Below are the code and all the weights of a small trained network. Each question names an input and a class and asks about switching units off, where a switched-off unit gives its printed mean instead of its output.

import numpy as np


def w(rows, s, z=0):
    codes = np.array(rows[::2]) - 128.0
    scale = np.full(codes.shape[1], s)
    scale[-1] = z or s
    return codes * scale


def f(y):
    return np.maximum(y, 0)


def log_softmax(a):
    a = a - a.max(-1, keepdims=True)
    return a - np.log(np.exp(a).sum(-1, keepdims=True))


def net(x, mask):
    res = np.array(x, float).reshape(1, 6) / 4 @ E
    y = f(res @ A[0][:, :-1].T + A[0][:, -1])
    res = res + np.where(mask, y, B[0][:, -1]) @ B[0][:, :-1]
    return log_softmax(res[-1] @ U[:, :-1].T + U[:, -1])


A, B = {}, {}
E = w([
[103,141,1,130],'x0',
[195,179,123,255],'x1',
[168,63,116,110],'x2',
[150,93,118,117],'x3',
[126,131,129,126],'x4',
[28,8,143,203],'x5',
],0.0068)
A[0] = w([
[180,173,134,82,42],'n0',
[125,85,134,70,105],'n1',
[111,170,89,95,163],'n2',
[71,87,156,156,11],'n3',
[43,80,108,110,253],'n4',
[186,123,125,207,210],'n5',
[253,155,142,112,29],'n6',
[162,52,158,76,129],'n7',
[202,87,177,107,74],'n8',
[124,128,216,139,135],'n9',
[115,118,163,149,117],'n10',
[131,195,143,50,57],'n11',
[181,147,133,57,46],'n12',
[116,129,46,116,222],'n13',
[142,139,225,107,148],'n14',
[205,215,87,75,36],'n15',
[54,201,143,133,92],'n16',
[86,69,129,149,57],'n17',
[189,132,130,181,73],'n18',
[175,72,124,134,112],'n19',
[205,148,116,206,12],'n20',
[100,122,81,103,136],'n21',
[76,118,145,151,12],'n22',
[37,130,114,159,85],'n23',
[182,119,215,94,120],'n24',
[153,103,26,141,172],'n25',
[87,128,110,62,9],'n26',
[105,149,154,123,200],'n27',
[148,108,177,124,174],'n28',
[92,127,147,54,15],'n29',
[87,122,156,42,71],'n30',
],0.013,0.0034)
B[0] = w([
[98,31,86,195,191],'n0',
[60,193,172,133,185],'n1',
[187,111,141,156,184],'n2',
[108,63,51,249,189],'n3',
[160,128,131,141,254],'n4',
[41,183,213,48,224],'n5',
[85,110,102,130,214],'n6',
[98,187,102,124,197],'n7',
[172,183,101,171,175],'n8',
[205,157,134,67,197],'n9',
[138,135,80,211,162],'n10',
[68,58,84,166,202],'n11',
[60,66,67,216,188],'n12',
[231,209,168,130,211],'n13',
[196,199,131,181,206],'n14',
[143,26,110,198,238],'n15',
[168,180,64,107,170],'n16',
[128,59,59,190,197],'n17',
[2,140,177,89,182],'n18',
[117,158,43,145,165],'n19',
[26,127,194,87,200],'n20',
[169,205,203,100,177],'n21',
[94,75,115,91,159],'n22',
[141,86,89,143,193],'n23',
[204,161,102,172,203],'n24',
[200,200,159,127,211],'n25',
[82,163,174,84,171],'n26',
[170,132,112,75,167],'n27',
[201,215,142,146,179],'n28',
[20,161,245,49,176],'n29',
[72,187,186,122,198],'n30',
],0.0069,0.0084)
U = w([
[75,154,151,55,119],'0',
[143,56,66,132,2],'1',
[248,176,105,73,154],'2',
[185,148,118,92,237],'3',
[168,171,92,94,150],'4',
],0.011,0.003)

Each question gives the input, the list of numbers given to net, and the class t.
The units are the neurons (one row each of A and B). Each row of codes is followed by its name. A weight is (code - 128) times the scale printed after its matrix; where a second scale follows, it is the last column's (A, B and U).
mask holds one flag per neuron, in row order. A switched-off neuron (its flag False) gives its mean, the last column of its row in B, instead of its output. The means were averaged over made-up inputs and are rounded, as every weight is.
A unit's drop is (log p(t) with every unit on - log p(t) with that unit switched off) / (log p(t) with every unit on - log p(t) with every unit switched off).
The circuit of an input: a set's keep is (log p(t) with only the set's units on - log p(t) with every unit switched off) / (log p(t) with every unit on - log p(t) with every unit switched off). Starting from the 12 units with the biggest drops (on a tie, the unit counted first), units are removed one at a time, each time the one whose removal leaves the highest keep (on an exact tie, the one counted first), for as long as the keep stays at least 0.8.
circuit, biggest first: the units of the circuit, biggest drop first
unit that matters most: the unit with the biggest drop
k most important neurons: the k neurons with the biggest drops, biggest first
drop when u is switched off: that unit's drop, to one decimal
input [-1,-8,3,1,5,-6], class 0: 2 most important neurons : n29, n30
input [-2,3,-5,-3,0,6], class 1: unit that matters most : n3
input [-5,4,2,4,5,-6], class 1: circuit, biggest first : n15, n0, n12
input [8,5,3,3,5,3], class 2: circuit, biggest first : n25, n13
input [4,5,4,6,5,-6], class 1: circuit, biggest first : n15, n0
input [6,3,7,-6,7,-8], class 1: circuit, biggest first : n15, n0
input [1,8,4,-8,-8,-8], class 0: circuit, biggest first : n20, n18
input [8,-6,4,0,-8,0], class 2: 2 most important neurons : n13, n25
input [5,8,6,-6,-6,4], class 0: circuit, biggest first : n5, n20
input [8,-4,0,5,-4,-3], class 2: circuit, biggest first : n13, n25
input [6,0,7,1,5,-7], class 1: 2 most important neurons : n15, n12
input [7,-6,0,4,8,-7], class 1: 3 most important neurons : n15, n12, n11
input [-7,-1,-5,4,1,7], class 1: 4 most important neurons : n3, n17, n13, n25
input [-8,8,-1,3,6,5], class 0: most important neuron : n5
input [6,7,-2,1,8,3], class 0: 2 most important neurons : n5, n20
input [7,3,-2,-4,-6,-7], class 1: 3 most important neurons : n15, n0, n11
input [-5,8,0,6,-7,-8], class 0: 3 most important neurons : n5, n20, n18
input [-2,6,-4,-2,1,-2], class 0: drop when n5 is switched off : 0.1
input [0,-1,-2,8,-4,-8], class 1: drop when n19 is switched off : 0.0
input [-5,4,-5,-3,-8,-6], class 1: drop when n11 is switched off : 0.2
input [-7,-6,7,0,3,2], class 2: unit that matters most : n24
